52,130,88,110,26,103,64,81,97,92,97,75,60,95
149,62,90,68,132,90,126,97,84,97,93,115,133,94
135,84,91,81,117,92,103,85,84,96,94,100,111,97
50,125,88,108,25,105,69,84,98,92,97,78,63,94
=>
50,125,88,108,25,105,69,84,98,92,97,78,63,94
135,84,91,81,117,92,103,85,84,96,94,100,111,97
149,62,90,68,132,90,126,97,84,97,93,115,133,94
52,130,88,110,26,103,64,81,97,92,97,75,60,95

127,180,116,99,100,101
109,101,100,102,142,181
160,108,101,101,101,145
148,176,107,101,100,103
104,101,100,103,156,168
101,101,100,119,186,123
100,110,181,142,102,99
99,100,102,133,186,112
100,114,182,133,101,99
141,102,100,100,108,180
100,107,172,146,102,99
=>
100,107,172,146,102,99
141,102,100,100,108,180
100,114,182,133,101,99
99,100,102,133,186,112
100,110,181,142,102,99
101,101,100,119,186,123
104,101,100,103,156,168
148,176,107,101,100,103
160,108,101,101,101,145
109,101,100,102,142,181
127,180,116,99,100,101

164,133
91,85
172,122
83,114
=>
83,114
172,122
91,85
164,133

68,61,140,105,96,86,144
55,85,75,102,75,37,124
105,87,152,67,48,105,85
115,127,26,95,90,60,76
110,124,95,128,144,101,91
=>
110,124,95,128,144,101,91
115,127,26,95,90,60,76
105,87,152,67,48,105,85
55,85,75,102,75,37,124
68,61,140,105,96,86,144

118,72,80,132,73,103,148,86,181,119,104,150,113,98,124
21,101,89,57,45,126,36,45,57,127,82,137,112,133,66
95,105,127,58,121,123,138,114,127,110,86,67,105,83,85
93,103,140,38,129,138,168,121,148,115,82,49,112,74,72
=>
93,103,140,38,129,138,168,121,148,115,82,49,112,74,72
95,105,127,58,121,123,138,114,127,110,86,67,105,83,85
21,101,89,57,45,126,36,45,57,127,82,137,112,133,66
118,72,80,132,73,103,148,86,181,119,104,150,113,98,124

105,100,100,99,99,111
99,104,102,103,120,77
100,96,98,98,78,120
102,100,100,100,99,105
101,100,100,100,100,101
88,115,94,104,55,28
99,100,100,100,101,98
=>
99,100,100,100,101,98
88,115,94,104,55,28
101,100,100,100,100,101
102,100,100,100,99,105
100,96,98,98,78,120
99,104,102,103,120,77
105,100,100,99,99,111

93,116,127,63,53,66,115,122,97,66,56
87,116,61,80,118,66,52,122,157,41,144
93,53,83,129,102,125,156,135,77,41,74
93,21,83,129,118,86,73,98,57,115,92
70,21,94,80,102,28,73,98,77,140,92
104,180,105,63,86,86,94,110,157,66,109
87,85,83,96,118,47,52,86,117,140,144
=>
87,85,83,96,118,47,52,86,117,140,144
104,180,105,63,86,86,94,110,157,66,109
70,21,94,80,102,28,73,98,77,140,92
93,21,83,129,118,86,73,98,57,115,92
93,53,83,129,102,125,156,135,77,41,74
87,116,61,80,118,66,52,122,157,41,144
93,116,127,63,53,66,115,122,97,66,56

113,92,86,131,102,107,94,92
115,100,85,131,113,103,89,90
73,107,129,41,85,91,117,118
114,125,92,115,136,92,84,92
94,40,91,119,35,126,120,103
86,45,100,101,33,123,124,108
97,87,99,101,84,105,106,101
72,105,128,41,81,92,118,119
80,52,108,87,35,118,127,112
=>
80,52,108,87,35,118,127,112
72,105,128,41,81,92,118,119
97,87,99,101,84,105,106,101
86,45,100,101,33,123,124,108
94,40,91,119,35,126,120,103
114,125,92,115,136,92,84,92
73,107,129,41,85,91,117,118
115,100,85,131,113,103,89,90
113,92,86,131,102,107,94,92
---
73,161,66,78,115
57,140,96,142,22
67,157,65,96,81
52,145,95,136,27
52,18,127,157,26
=>
57,140,96
67,157,65

91,97,139,56,125
64,167,58,47,42
100,58,96,69,125
=>
64,167,58
100,58,96

124,68,44,129,167
91,147,59,114,65
51,56,59,163,117
59,140,71,119,66
=>
91,147,59
51,56,59

143,122,115,100,150
173,148,121,161,172
100,124,107,129,125
115,115,103,117,110
=>
173,148,121
100,124,107

105,58,126,121,101
141,85,171,100,86
93,98,69,135,96
63,88,36,92,102
97,103,44,85,109
=>
141,85,171
93,98,69

111,104,97
16,105,30
182,92,178
112,101,96
=>
16,105,30
182,92,178

105,47,104
100,75,103
91,170,97
91,175,95
103,104,103
=>
100,75,103
91,170,97
---
73,158,149,84,114
123,157,123,86,150
156,92,114,173,126
93,153,68,91,134
130,133,130,118,87
=>
157,123
92,114

35,78,94
78,74,95
88,73,94
=>
74,95
73,94

146,94,85
123,87,163
105,57,66
141,108,18
=>
87,163
57,66

126,124,125,114
44,39,87,35
44,59,59,43
105,114,97,110
=>
39,87
59,59

125,63,42
170,88,61
49,151,130
107,102,147
49,90,143
=>
88,61
151,130

160,123,44
177,78,150
148,111,139
26,121,78
151,109,144
=>
78,150
111,139

133,120,87,61,72
108,80,96,97,115
154,167,59,40,64
=>
80,96
167,59

100,116,164
147,121,133
100,114,120
81,90,59
=>
121,133
114,120
